Below are the code and all the weights of a small trained network. Each question names an input and a class and asks about switching units off, where a switched-off unit gives its printed mean instead of its output.

import numpy as np


def w(rows, s, z=0):
    codes = np.array(rows[::2]) - 128.0
    scale = np.full(codes.shape[1], s)
    scale[-1] = z or s
    return codes * scale


def norm(h):
    return h / np.sqrt((h * h).mean(-1, keepdims=True) + 1e-5)


def f(y):
    return y / 2 * (1 + np.tanh(0.7978845608 * (y + 0.044715 * y**3)))


def log_softmax(a):
    a = a - a.max(-1, keepdims=True)
    return a - np.log(np.exp(a).sum(-1, keepdims=True))


def net(x, mask):
    res = np.array(x, float).reshape(1, 3) / 4 @ E
    u = 0
    for l in range(4):
        y = f(norm(res) @ A[l][:, :-1].T + A[l][:, -1])
        res = res + np.where(mask[u : u + 7], y, B[l][:, -1]) @ B[l][:, :-1]
        u += 7
    return log_softmax(norm(res)[-1] @ U[:, :-1].T + U[:, -1])


A, B = {}, {}
E = w([
[142,116,132,144,128,216,129,100,121,158],'x0',
[135,80,140,37,91,138,131,88,96,155],'x1',
[140,120,255,136,106,135,131,91,129,174],'x2',
],0.0055)
A[0] = w([
[132,108,64,51,136,141,126,110,122,132,2],'0.n0',
[121,111,132,189,128,105,132,135,105,132,67],'0.n1',
[121,138,134,115,108,137,124,126,142,151,89],'0.n2',
[136,122,172,79,120,174,124,112,127,141,41],'0.n3',
[134,116,225,67,120,110,134,116,125,136,50],'0.n4',
[132,139,94,126,127,7,127,148,138,114,76],'0.n5',
[125,125,96,122,149,116,116,112,138,126,73],'0.n6',
],0.012,0.002)
B[0] = w([
[154,207,69,81,2,189,138,211,148,97,218],'0.n0',
[130,175,107,113,168,132,102,104,185,100,153],'0.n1',
[174,144,100,110,139,114,121,86,48,93,134],'0.n2',
[134,34,107,178,154,110,160,72,85,140,203],'0.n3',
[96,148,254,83,80,98,72,91,128,180,254],'0.n4',
[61,79,83,223,239,64,193,126,53,88,251],'0.n5',
[60,86,186,23,138,75,123,152,129,162,143],'0.n6',
],0.0079,0.0077)
A[1] = w([
[154,168,52,48,21,163,125,187,114,108,65],'1.n0',
[149,131,114,1,162,172,107,113,172,120,75],'1.n1',
[188,139,101,37,159,165,189,170,121,83,101],'1.n2',
[139,141,41,34,23,163,114,174,119,121,97],'1.n3',
[165,189,122,170,114,185,101,173,221,149,83],'1.n4',
[187,211,116,139,158,174,80,91,211,109,52],'1.n5',
[198,128,42,115,127,130,153,160,116,92,7],'1.n6',
],0.0085,0.0013)
B[1] = w([
[16,111,85,108,6,255,153,188,80,177,253],'1.n0',
[97,111,146,117,150,89,120,125,164,138,140],'1.n1',
[136,111,147,82,99,145,106,119,97,209,173],'1.n2',
[5,170,117,91,25,218,215,212,91,176,252],'1.n3',
[174,157,151,121,79,103,179,128,189,32,182],'1.n4',
[194,158,148,132,88,119,180,185,211,68,166],'1.n5',
[91,98,208,115,118,105,89,99,68,229,183],'1.n6',
],0.0074,0.0072)
A[2] = w([
[64,121,15,177,218,129,135,210,138,142,31],'2.n0',
[166,93,157,60,216,94,99,157,152,204,108],'2.n1',
[137,135,224,52,110,168,88,109,148,178,89],'2.n2',
[164,124,223,60,117,155,70,118,144,211,9],'2.n3',
[181,49,24,152,175,236,134,100,106,142,146],'2.n4',
[123,132,83,120,171,49,101,168,92,108,96],'2.n5',
[77,154,155,75,159,118,147,147,2,159,90],'2.n6',
],0.0079,0.0014)
B[2] = w([
[168,103,97,38,128,107,146,90,30,73,242],'2.n0',
[170,177,54,185,65,182,70,103,126,143,142],'2.n1',
[204,116,61,61,129,63,129,131,39,110,235],'2.n2',
[226,104,89,50,112,82,124,149,30,104,226],'2.n3',
[113,53,141,244,195,183,193,127,194,168,148],'2.n4',
[87,138,73,147,171,175,1,86,143,56,181],'2.n5',
[179,207,151,204,166,175,89,124,229,108,253],'2.n6',
],0.0071,0.0061)
A[3] = w([
[205,166,109,71,211,155,24,91,131,134,55],'3.n0',
[88,196,75,79,127,158,86,245,162,248,61],'3.n1',
[90,84,168,20,115,134,81,120,219,154,101],'3.n2',
[123,99,31,103,239,22,138,175,136,194,14],'3.n3',
[77,150,244,113,175,116,9,61,112,170,246],'3.n4',
[145,147,91,98,177,95,126,195,165,189,61],'3.n5',
[210,107,213,1,96,117,50,37,91,212,1],'3.n6',
],0.0082,0.00091)
B[3] = w([
[65,133,158,160,113,90,152,137,97,138,167],'3.n0',
[101,117,142,86,110,220,125,72,138,127,196],'3.n1',
[159,164,76,185,136,137,131,137,93,132,132],'3.n2',
[158,160,88,74,149,175,65,150,125,101,167],'3.n3',
[132,140,104,97,84,140,92,125,176,199,185],'3.n4',
[114,154,196,175,79,157,122,62,91,52,115],'3.n5',
[245,91,173,104,117,78,130,126,33,151,254],'3.n6',
],0.012,0.0093)
U = w([
[33,139,114,85,38,247,181,165,105,156,184],'0',
[238,87,190,87,106,63,116,100,26,184,197],'1',
[180,174,173,158,122,116,190,161,248,47,125],'2',
[131,44,151,206,192,180,181,92,155,174,3],'3',
[72,173,149,142,150,91,43,98,204,195,36],'4',
[84,131,48,122,254,102,88,120,60,29,174],'5',
],0.0087,0.0027)

Each question gives the input, the list of numbers given to net, and the class t.
The units are the neurons (one row each of A and B). Each row of codes is followed by its name. A weight is (code - 128) times the scale printed after its matrix; where a second scale follows, it is the last column's (A, B and U).
mask holds one flag per neuron, layer by layer. A switched-off neuron (its flag False) gives its mean, the last column of its row in B, instead of its output. The means were averaged over made-up inputs and are rounded, as every weight is.
A unit's drop is (log p(t) with every unit on - log p(t) with that unit switched off) / (log p(t) with every unit on - log p(t) with every unit switched off).
The circuit of an input: a set's keep is (log p(t) with only the set's units on - log p(t) with every unit switched off) / (log p(t) with every unit on - log p(t) with every unit switched off). Starting from the 12 units with the biggest drops (on a tie, the unit counted first), units are removed one at a time, each time the one whose removal leaves the highest keep (on an exact tie, the one counted first), for as long as the keep stays at least 0.8.
circuit, biggest first: the units of the circuit, biggest drop first
k most important neurons: the k neurons with the biggest drops, biggest first
top k neurons in layer l: the k neurons of layer l with the biggest drops, biggest first
drop of u: that unit's drop, to one decimal
input [6,0,-1], class 3: 3 most important neurons	(0.n4 0.n0 0.n3)
input [-7,0,-4], class 5: circuit, biggest first	(0.n5)
input [-6,-8,7], class 4: circuit, biggest first	(3.n6 2.n3 1.n0 1.n3)
input [0,-4,4], class 2: top 2 neurons in layer 0	(0.n5 0.n1)
input [2,1,0], class 3: 4 most important neurons	(0.n3 2.n4 1.n0 1.n3)
input [5,-6,1], class 2: 2 most important neurons	(0.n5 0.n0)
input [-8,0,4], class 4: 2 most important neurons	(0.n5 0.n4)
input [1,-2,-2], class 5: 2 most important neurons	(0.n0 0.n4)
input [5,-5,-5], class 2: 3 most important neurons	(0.n5 0.n0 1.n4)
input [-4,3,0], class 4: 2 most important neurons	(0.n4 0.n5)
input [0,6,0], class 0: 2 most important neurons	(0.n0 1.n3)
input [6,-8,-1], class 2: 2 most important neurons	(0.n5 0.n0)
input [6,-7,6], class 2: 2 most important neurons	(0.n5 0.n4)
input [7,-6,-1], class 2: drop of 0.n5	0.7
input [-1,-2,2], class 2: drop of 3.n6	0.2
input [-2,4,0], class 0: drop of 0.n0	6.7
input [-8,0,-6], class 5: drop of 0.n5	1.8
